How the states are linked:
Tas x Kun
Tas q Rep
Rep x Big
Rep q Tas
Gep x Nim
Gep q Gad
Taf x Reg
Taf q Dab
Bes x Rad
Bes q Vuz
Dul x Tof
Dul q Kam
Fiz x Gub
Fiz q Nir
Zan x Bon
Zan q Sop
Vuz x Neb
Vuz q Bes
Nir x Pem
Nir q Fiz
Pem x Dak
Pem q Nop
Vor x Sop
Vor q Bon
Neb x Mep
Neb q Bet
Bon x Dul
Bon q Vor
Gal x Nir
Gal q Gub
Kap x Kam
Kap q Tof
Dez x Taf
Dez q Kez
Tor x Bir
Tor q Daf
Dab x Kez
Dab q Taf
Kun x Zan
Kun q Mev
Kez x Tum
Kez q Dez
Lep x Dab
Lep q Reg
Tam x Dez
Tam q Tum
Nim x Zes
Nim q Dis
Mev x Rep
Mev q Kun
Nuv x Tas
Nuv q Big
Kuv x Pon
Kuv q Zer
Gad x Ruf
Gad q Gep
Reg x Mol
Reg q Lep
Zev x Dis
Zev q Zes
Big x Ner
Big q Nuv
Tof x Gal
Tof q Kap
Kam x Vor
Kam q Dul
Dak x Gep
Dak q Ruf
Zer x Tam
Zer q Kuv
Ner x Bet
Ner q Mep
Pon x Vuz
Pon q Rad
Mep x Nuv
Mep q Ner
Dis x Gad
Dis q Nim
Bet x Bes
Bet q Neb
Nop x Fiz
Nop q Pem
Sop x Mev
Sop q Zan
Daf x Zev
Daf q Tor
Gub x Kap
Gub q Gal
Ruf x Nop
Ruf q Dak
Mol x Daf
Mol q Bir
Bir x Lep
Bir q Mol
Tum x Kuv
Tum q Tam
Rad x Zer
Rad q Pon
Zes x Tor
Zes q Zev

The rows follow the links: the fewer symbols apart two states are, the more alike their rows tend to be.

Name the state of each row.
(-41, -24, -16, 76, -2, 31, 3, 37, -17, 22, 3, -53, -47, 14, 6, 30, 12, -22, 2, -7, -1, 39, -68, -43, -2, 75, -19, -35, -11, -17, -33, 42, -12, -21, 28, -52, 49, 14, -11, -76, 91, 45, -11, 8); state Dab
(-6, 17, 40, -12, -38, 35, -46, -8, -12, -1, 74, 51, 41, -56, -10, 16, -41, -76, 64, 8, 40, -16, 23, 2, 39, -12, -11, -41, 53, 49, 23, -12, -42, 28, 21, 28, 8, -60, 55, 40, -27, -33, 28, -13); state Bon
(41, -37, -63, 93, -13, -13, -61, -23, 7, 23, 13, 2, -27, -26, -65, 19, -21, -22, -48, 18, 3, -33, 1, -61, -10, -31, -27, -15, -28, -1, 34, 42, -83, 33, 63, 15, 47, -25, 20, 26, 55, -11, -3, -38); state Ruf
(-14, -21, -24, 97, 6, -18, 60, -18, 26, 0, -5, -1, -34, 17, 21, 7, 31, 17, -13, -33, -9, 25, -90, -23, 23, 16, 1, -33, 5, 3, -2, 30, -40, -5, 38, -60, 57, 34, 14, -80, 56, 35, -45, 34); state Bir
(-34, -16, -8, 16, 9, 41, -23, 77, -30, 27, -9, -78, -32, 19, 4, 17, -15, -15, -3, 23, 0, 23, -28, -25, -42, 83, -24, 7, -33, -44, -55, 49, 45, -37, -11, -22, 7, 13, -58, -36, 82, 53, 21, -6); state Tum
(25, 37, 25, -105, 16, 8, -4, 1, -11, -23, -12, 39, 30, -11, 2, -8, -24, 9, 15, 6, -36, -6, 68, 48, -1, -23, 6, 70, 22, -8, -1, -43, 52, 1, -39, 49, -62, -11, 23, 54, -85, -47, 19, -3); state Dez
(-66, 27, 34, -36, -19, 78, -36, 60, -42, 16, 35, -20, 4, -6, 23, 30, -9, -51, 61, 27, 31, 36, -23, 0, -15, 91, -22, -32, 21, -9, -62, 19, 39, -19, -23, 1, -12, -26, -33, -19, 39, 32, 47, -11); state Bet
(-5, 18, 42, -102, 29, 9, 26, 48, -28, -27, -24, -47, 19, 27, 58, -28, -1, 8, 19, -6, 5, 9, 42, 46, -20, 30, 17, 36, -12, -30, -30, -29, 102, -37, -68, 2, -55, 30, -25, 0, -38, 2, 0, 9); state Neb
(-51, -11, 29, 12, 1, -13, 72, 16, 5, -4, -9, -30, 12, 33, 74, -15, 57, 16, 28, -18, 28, 35, -70, 14, 10, 30, 19, -36, 10, 5, -23, 5, 19, -25, -21, -67, 26, 57, -26, -96, 31, 47, -42, 46); state Mev
(11, -29, -56, 39, 13, -66, 14, -21, 20, 15, -56, -50, -38, 57, -10, -31, 36, 74, -81, 2, -11, -33, -7, -16, -41, -35, 9, 24, -79, -20, 2, 4, 1, -23, 5, -16, 21, 54, -64, -19, 32, 27, -35, 9); state Kap
(43, -8, -64, 23, -1, -65, -15, -72, 40, 10, -46, 42, -16, 13, -53, -18, 22, 72, -78, 13, -36, -37, 25, -6, -27, -77, 4, 44, -29, -1, 21, -7, -46, 14, 15, 34, 4, 10, -10, 54, -24, -20, -13, -7); state Dak
(-20, 40, 20, -86, 0, 59, -51, 60, -33, 12, 4, -15, 7, -13, -7, 14, -35, -25, 47, 44, -2, 20, 40, 3, -30, 58, -18, 7, 4, -21, -46, -8, 55, -10, -39, 47, -46, -32, -50, 37, -7, 5, 71, -27); state Rad
(43, 16, 25, -13, 11, -17, 23, -44, 19, -32, 30, 70, 38, -40, -5, -6, -24, -21, 18, -40, -24, -2, 18, 33, 48, -51, 11, 10, 43, 37, 57, -27, -13, 26, 10, 23, -17, -18, 100, 29, -84, -58, -20, 4); state Mol
(-37, -23, -9, 57, 6, 40, -13, 58, -26, 21, 0, -72, -39, 11, 9, 30, -4, -16, 9, 0, 17, 32, -55, -32, -19, 84, -28, -22, -28, -34, -37, 58, 4, -27, 21, -37, 32, 11, -25, -63, 101, 42, 8, -6); state Kez

Each walk starts at a row. The symbols on each line, taken left to right, move it on to the next state.
Answer with the state's row; about right is enough.
---
(-50, 36, 26, -60, -6, 76, -45, 66, -41, 21, 15, -20, 6, -7, 1, 28, -33, -41, 56, 38, 19, 29, 8, -8, -22, 75, -27, -15, 20, -11, -60, 18, 43, -19, -41, 27, -32, -28, -48, 6, 23, 22, 70, -19)
q x x x: (-7, 25, 80, -98, 22, 14, 46, 14, -22, -37, 24, 6, 56, 7, 55, -27, -1, -25, 54, -13, 24, 14, 37, 60, 34, 2, 32, 1, 21, 10, 2, -35, 70, -11, -50, -9, -47, 9, 17, 3, -73, -22, -16, 11)
x x x q q: (-8, 20, 60, -34, -19, 32, -8, -2, -13, -8, 60, 49, 66, -48, 12, -3, -25, -80, 71, -7, 40, 1, 16, 19, 56, -11, -1, -54, 62, 40, 15, -20, -18, 23, 5, 15, -5, -47, 64, 21, -43, -37, 11, -16)
---
(-4, 41, 19, -108, 8, 46, -43, 40, -40, 11, -2, -2, 7, -15, -10, 6, -38, -16, 32, 37, -14, 2, 58, 22, -30, 36, -19, 38, 12, -17, -46, -13, 55, -6, -38, 49, -66, -25, -29, 59, -36, -16, 67, -23)
q q x q x: (-23, -6, 4, -20, 18, 30, -28, 72, -34, -3, -25, -91, -31, 26, 8, 9, -8, -4, 2, 12, 4, 15, 2, -24, -49, 74, -11, 20, -44, -51, -60, 37, 62, -35, -23, -8, -11, 19, -65, -21, 59, 34, 16, -19)
q x q q: (15, 51, 24, -109, 20, 25, -30, 29, -21, -5, -15, 20, 20, -11, -11, 4, -35, 15, 17, 33, -29, 3, 69, 33, -25, 10, -11, 52, 11, -12, -26, -32, 64, -11, -47, 58, -67, -15, -15, 74, -67, -26, 49, -17)
---
(23, -31, -59, 44, 5, -49, -14, -16, 16, 16, -61, -43, -44, 34, -35, -14, 32, 64, -98, 22, -13, -46, 9, -36, -55, -36, 10, 25, -71, -25, 13, 20, -20, -3, 9, 1, 24, 32, -62, 3, 42, 24, -17, -3)
x x q q x: (-21, -17, -13, 10, 18, -56, 68, -17, 29, -3, -34, -38, -17, 66, 38, -27, 67, 59, -37, -25, -2, -7, -44, 12, -10, -17, 33, -1, -42, -2, 0, 2, 17, -31, -25, -51, 14, 67, -54, -60, 10, 44, -50, 47)
x x x: (-61, -7, 40, 7, -6, 18, 56, 18, -19, -7, 14, -34, 11, 27, 73, 2, 43, -13, 41, -15, 36, 40, -68, 16, 23, 53, 13, -56, 29, 11, -26, 14, 20, -42, -9, -56, 13, 27, -26, -100, 23, 46, -22, 40)
---
(10, 7, 19, -5, -32, 36, -66, -4, -14, 13, 58, 42, 27, -60, -52, 24, -33, -68, 32, 24, 38, -20, 33, -11, 9, -13, -19, -45, 44, 39, 20, -1, -44, 42, 27, 45, 12, -65, 45, 59, -9, -28, 39, -40)
x x q q: (34, -3, -40, 6, -24, 4, -94, -33, -5, 23, 21, 50, 1, -32, -65, 22, -37, -14, -23, 47, -4, -49, 49, -34, -21, -40, -27, 12, 3, 15, 14, 11, -61, 42, 22, 61, -13, -48, -1, 86, -2, -37, 46, -40)
q x q q x: (-12, -38, -24, 19, 13, -59, 44, -11, 16, -7, -54, -51, -24, 58, 27, -27, 54, 68, -54, -4, -15, -25, -19, -11, -26, -26, 29, 22, -59, -10, 1, -3, 15, -27, -8, -34, 11, 68, -67, -37, 22, 35, -51, 29)
---
(-24, -25, -19, 98, -8, -2, 36, 5, 3, 14, 0, -29, -32, 8, 16, 22, 32, -3, -7, -24, 0, 34, -79, -25, 6, 40, -7, -45, 3, -5, -10, 44, -31, -14, 40, -63, 55, 26, 4, -88, 82, 38, -35, 15)
x q q q: (36, 31, 27, -84, 16, -12, 13, -33, -4, -35, -5, 52, 27, -21, 1, -9, -28, 5, 15, -7, -26, 3, 57, 50, 16, -37, 16, 46, 27, 7, 20, -51, 43, 7, -29, 27, -55, -20, 43, 54, -96, -55, 13, 0)
x q x q x: (38, 31, 28, -45, 14, -9, 40, -40, 13, -36, 7, 63, 46, -33, -3, -13, -31, -9, 5, -37, -24, 0, 38, 44, 34, -61, 18, 37, 34, 29, 45, -42, 10, 21, -4, 23, -35, -13, 77, 42, -104, -58, -3, 7)
---
(-8, 28, 80, -54, -8, 33, 18, 13, -11, -23, 50, 36, 71, -30, 30, -11, -24, -65, 74, -25, 43, 11, 13, 37, 55, -3, 16, -25, 64, 43, 28, -39, 15, 18, -12, -2, -16, -26, 51, 10, -59, -31, 0, -4)
x x x x: (27, 9, -17, 8, -44, 19, -83, -20, -18, 13, 33, 54, 10, -47, -60, 25, -40, -41, -1, 36, 14, -32, 46, -27, 1, -22, -34, -18, 23, 29, 15, 2, -65, 41, 39, 64, 0, -58, 18, 82, 0, -34, 48, -37)
x x x q: (33, -40, -75, 78, -15, -22, -54, -11, 13, 16, -9, -24, -38, -3, -68, 13, -3, 8, -67, 24, -1, -38, 23, -55, -26, -27, -19, 4, -58, -2, 28, 36, -62, 28, 45, 25, 35, -5, -17, 35, 67, 9, 0, -38)
---
(32, -2, -4, 60, -14, -6, -3, -43, 19, -6, 46, 67, 21, -51, -31, 11, -33, -39, 6, -23, 1, -16, -6, -2, 50, -40, -5, -19, 33, 40, 54, -5, -72, 42, 52, 5, 28, -44, 103, 25, -14, -37, -24, -7)
x q x q q: (14, -26, -39, 74, 12, -70, 65, -64, 48, -2, -31, 26, -22, 21, 8, -10, 46, 66, -47, -28, -33, 11, -64, 5, 16, -50, 14, 7, -1, 2, 38, 3, -39, -4, 26, -44, 40, 49, 13, -54, -9, 8, -58, 38)
x q x x q: (29, -16, -44, 49, 14, -74, 47, -67, 55, -5, -40, 36, -23, 23, -10, -9, 49, 80, -67, -19, -46, -4, -33, -3, -1, -67, 15, 30, -16, 14, 26, -18, -37, -7, 20, -14, 25, 41, 8, -15, -21, -6, -52, 35)
---
(-16, 22, 77, -75, -6, 19, 30, 9, -19, -28, 30, 25, 60, -13, 60, -23, -15, -39, 70, -23, 31, 4, 19, 55, 44, -7, 25, -8, 41, 24, 11, -41, 41, 3, -37, 2, -23, -3, 48, 3, -69, -27, -2, 12)
x q x x: (-67, 14, 42, 2, -14, 51, 23, 41, -24, 9, 35, -22, -1, 7, 52, 13, 21, -38, 64, -8, 38, 42, -62, 10, 11, 65, -6, -63, 35, 10, -43, 19, 23, -30, -24, -41, 19, 16, -25, -73, 38, 52, 11, 35)
q q q q x: (-68, 16, 45, -13, -12, 55, 8, 58, -32, 15, 34, -33, -1, -3, 42, 27, -2, -53, 68, 19, 40, 49, -36, 1, -1, 97, -17, -52, 37, -3, -60, 19, 16, -25, -20, -24, 2, -10, -29, -55, 50, 46, 30, 9)
---
(39, -28, -38, 93, -21, -7, -41, -21, 9, 12, 37, 23, -17, -36, -46, 28, -26, -37, -26, -4, 8, -26, -5, -59, 18, -23, -19, -12, -2, 15, 44, 24, -90, 44, 62, 17, 35, -43, 64, 26, 43, -20, -3, -28)
q q x x q: (38, -1, -69, 8, -7, -43, -39, -50, 33, 20, -24, 44, -30, -1, -74, 8, 0, 56, -77, 27, -36, -45, 44, -22, -40, -75, -10, 35, -18, 6, 29, -5, -45, 22, 14, 50, -2, -2, -21, 83, -14, -34, 12, -15)
q x: (31, -40, -73, 65, -8, -33, -37, -13, 13, 17, -32, -30, -43, 17, -55, 4, 16, 38, -90, 18, -7, -45, 15, -58, -46, -34, -5, 18, -68, -15, 19, 31, -34, 11, 24, 15, 35, 11, -41, 20, 55, 11, -16, -22)
